((-7, 9, -29, -29, -20, 33, 2, 14), (-14, 34, -36, -52, -17, 26, 14, 40), (-16, 25, -32, -53, -22, 30, 8, 22), (-38, 15, -52, -11, -11, 29, -18, 21), (-18, 11, -49, -26, -30, 13, 6, 77), (-36, 18, -30, -17, 10, 39, -19, 10), (-12, 28, -28, -50, -14, 30, 12, 33), (3, 25, -15, -73, -27, 31, 25, 26), (-7, 44, -48, -28, -9, 40, 9, -11), (7, 16, -20, -24, -8, 33, 13, 35), (-5, 21, -32, -48, -27, 25, 16, 43), (-39, 61, -66, -49, -11, 28, 5, 18), (-51, 34, -46, -29, 7, 25, -13, 55))
What is the entry just right of -24? -8
The largest entry: 77
The entry just right of 2 is 14
What is the smallest entry? -73
The entry just left of the smallest entry: -15
The entry just left of -13 is 25
The entry just left of 5 is 28
What is the entry just left of 15? -38

Read these off the matrix that follows.
1) What is the entry in the top-right corner?
2) What is the last entry, reading row by row?
3) What is the 1st entry, reading row by row?
4) What is the 3rd-last entry, reading row by row?
5) What is the entry just right of 502?
6) What is the entry just left of 657?
7) What is the minimum?
8) What is the entry directly below 502?
array([[793, 314, 363, 401, 224, 162],
       [681, 355, 657, 264, 527, 510],
       [473, 314, 272, 240, 479, 614],
       [502, 577, 310, 462,   2, 245],
       [491, 435, 394, 534, 171, 377],
       [434, 714, 520, 667, 420, 293],
       [246, 353, 360, 424, 477, 411]])
1) 162
2) 411
3) 793
4) 424
5) 577
6) 355
7) 2
8) 491

M = array([9343, 3216, 2203, 8968, 4691, 6454])
The second smallest entry -> 3216
The 3rd entry from the right: 8968
Report the entry just right of 3216.
A: 2203
The 1st entry from the right: 6454

Read these off the grid that follows.
1) Give the last entry, reading row by row.
2) Give the entry just right of the largest entry.
3) Give the third largest entry.
4) Give the entry just right of the centre entry.
5) Give the bottom entry of the column that holds the smallest entry.
6) Give the entry in the top-left corner.
7) Give the third-last entry, reading row by row.
8) Give the entry directly below the largest entry.
66,53,19,62,45,46,47,34,36,50,48
60,66,32,64,42,36,55,26,36,70,53
60,58,25,53,50,45,45,32,44,44,48
68,53,32,59,40,47,45,38,46,42,44
86,51,46,45,34,47,53,51,32,44,34
64,66,28,58,46,38,47,24,35,60,60
56,62,25,58,54,33,37,21,41,62,55
80,38,9,58,48,53,31,37,30,37,48
78,55,37,59,37,42,49,37,32,57,48
60,53,32,55,46,42,37,37,49,47,37
60,53,28,47,54,41,41,38,44,52,32
72,55,25,52,48,49,41,35,36,42,49
56,73,41,58,42,34,62,28,38,70,55
60,53,21,61,49,46,33,31,51,39,49
62,47,12,66,48,51,28,31,51,29,53
1) 53
2) 51
3) 78
4) 31
5) 12
6) 66
7) 51
8) 64

Questions about the row below.
1) What is the first entry?
2) What is the second entry from the left?
3) What is the third entry from the left?
4) What is the last entry?
5) What is the maximum?
6) What is the entry just left of the largest entry?
[  5.62  -4.25  -9.37 -21.81 -20.24  -1.50   4.09  20.87  19.52 -14.65]
1) 5.62
2) -4.25
3) -9.37
4) -14.65
5) 20.87
6) 4.09

X = [[114, 201, 195, 200, 169, 83, 68, 121, 117, 160, 217, 174], [102, 196, 224, 64, 103, 230, 231, 124, 84, 133, 89, 157], [81, 85, 199, 109, 252, 230, 174, 131, 210, 243, 135, 70], [244, 91, 242, 201, 104, 188, 183, 196, 63, 99, 223, 82], [160, 224, 145, 186, 136, 128, 146, 76, 127, 177, 239, 182], [96, 64, 132, 254, 192, 71, 121, 176, 143, 118, 241, 127], [201, 106, 255, 78, 175, 214, 225, 189, 132, 86, 63, 74]]
The entry just right of the largest entry: 78
The entry just left of 192: 254
Read off the entry just right of 225.
A: 189
Read off the entry just right of 244.
A: 91
The entry just right of 68 is 121
Read off the entry just right of 188.
A: 183
The maximum -> 255
The entry just left of 146 -> 128
Read off the entry just left of 169.
A: 200

Questions about the array below.
1) Find the top-right entry.
2) Find the entry in the top-left corner.
3) Find the entry in the bottom-right corner.
4) Find the largest entry.
5) Find the fifth entry from the end, reading row by row.
6) Find the 4th entry, reading row by row.
7) Find the last entry of the largest entry's row.
8) Find the bottom-left entry.
-0.5,-2.1,-0.5,-0.7,0.6,0.4,-0.9
-0.9,0.5,-0.1,0.0,-0.8,-1.0,0.6
0.5,0.2,-0.7,0.6,-0.8,-0.7,-1.2
1.3,-0.5,-0.1,-0.6,0.3,-0.7,-1.0
-0.5,-1.6,-1.2,-0.8,0.3,-1.1,-1.8
-1.1,0.7,-0.4,1.6,-0.8,-1.0,0.2
-2.2,-1.1,-0.7,0.0,0.4,-1.2,0.1
-2.0,-1.3,-0.7,-0.7,-0.2,-0.3,-0.1
-0.1,0.7,0.0,1.7,0.6,-2.2,0.1
0.7,-0.7,-0.9,1.6,-0.5,0.5,-1.7
0.6,0.4,-0.5,0.3,-1.3,0.0,-0.9
1) -0.9
2) -0.5
3) -0.9
4) 1.7
5) -0.5
6) -0.7
7) 0.1
8) 0.6

Read these off the array that follows.
1) Which number is the 4th-last entry, reading row by row?
2) Which number is the third entry, reading row by row?
3) Which number is the last entry, reading row by row?
4) Which number is the second entry in reading order?
5) Which number is the top-left entry?
6) Which number is the entry directly above the smallest entry?
7) Which number is the third entry on the diagonal from the top-right corner?
[[5, 5, 5, 3],
 [5, 5, 6, 3],
 [6, 4, 6, 4],
 [4, 7, 5, 5],
 [5, 4, 4, 4],
 [8, 4, 2, 2],
 [6, 3, 3, 5],
 [4, 5, 5, 3],
 [7, 3, 5, 3],
 [8, 3, 1, 4],
 [3, 1, 2, 6],
 [3, 6, 5, 6],
 [7, 4, 4, 2],
 [7, 5, 4, 2],
 [6, 5, 5, 2],
 [7, 3, 3, 0]]
1) 7
2) 5
3) 0
4) 5
5) 5
6) 2
7) 4

data = [  3 -11  18 -12 -46 -23 -46  39  38  30   0]
Find the 3rd entry from the left.
A: 18
Find the 1st entry.
A: 3
Find the 2nd-last entry.
A: 30

Questions about the row below.
1) Find the entry just left of 521.
2) Find the entry just right of 837.
array([837, 342, 552,  37, 521, 395, 668])
1) 37
2) 342

Read these off the grid that follows.
1) Which number is the entry directly below -69?
2) Which number is the second smallest entry?
3) Which number is the last entry in the row that holds the smallest entry?
4) Which number is the entry directly below 38?
5) Which number is the 5th-last entry, reading row by row?
6) Which number is the fifth entry in reading order?
7) Which number is the 3rd largest entry?
8) Which number is the entry just left of the smallest entry?
[[-3, 50, -71, 17, 81, 31, 2],
 [36, 16, 17, 20, -69, -21, 38],
 [-37, -43, 24, 45, -26, -68, 3]]
1) -26
2) -69
3) 2
4) 3
5) 24
6) 81
7) 45
8) 50
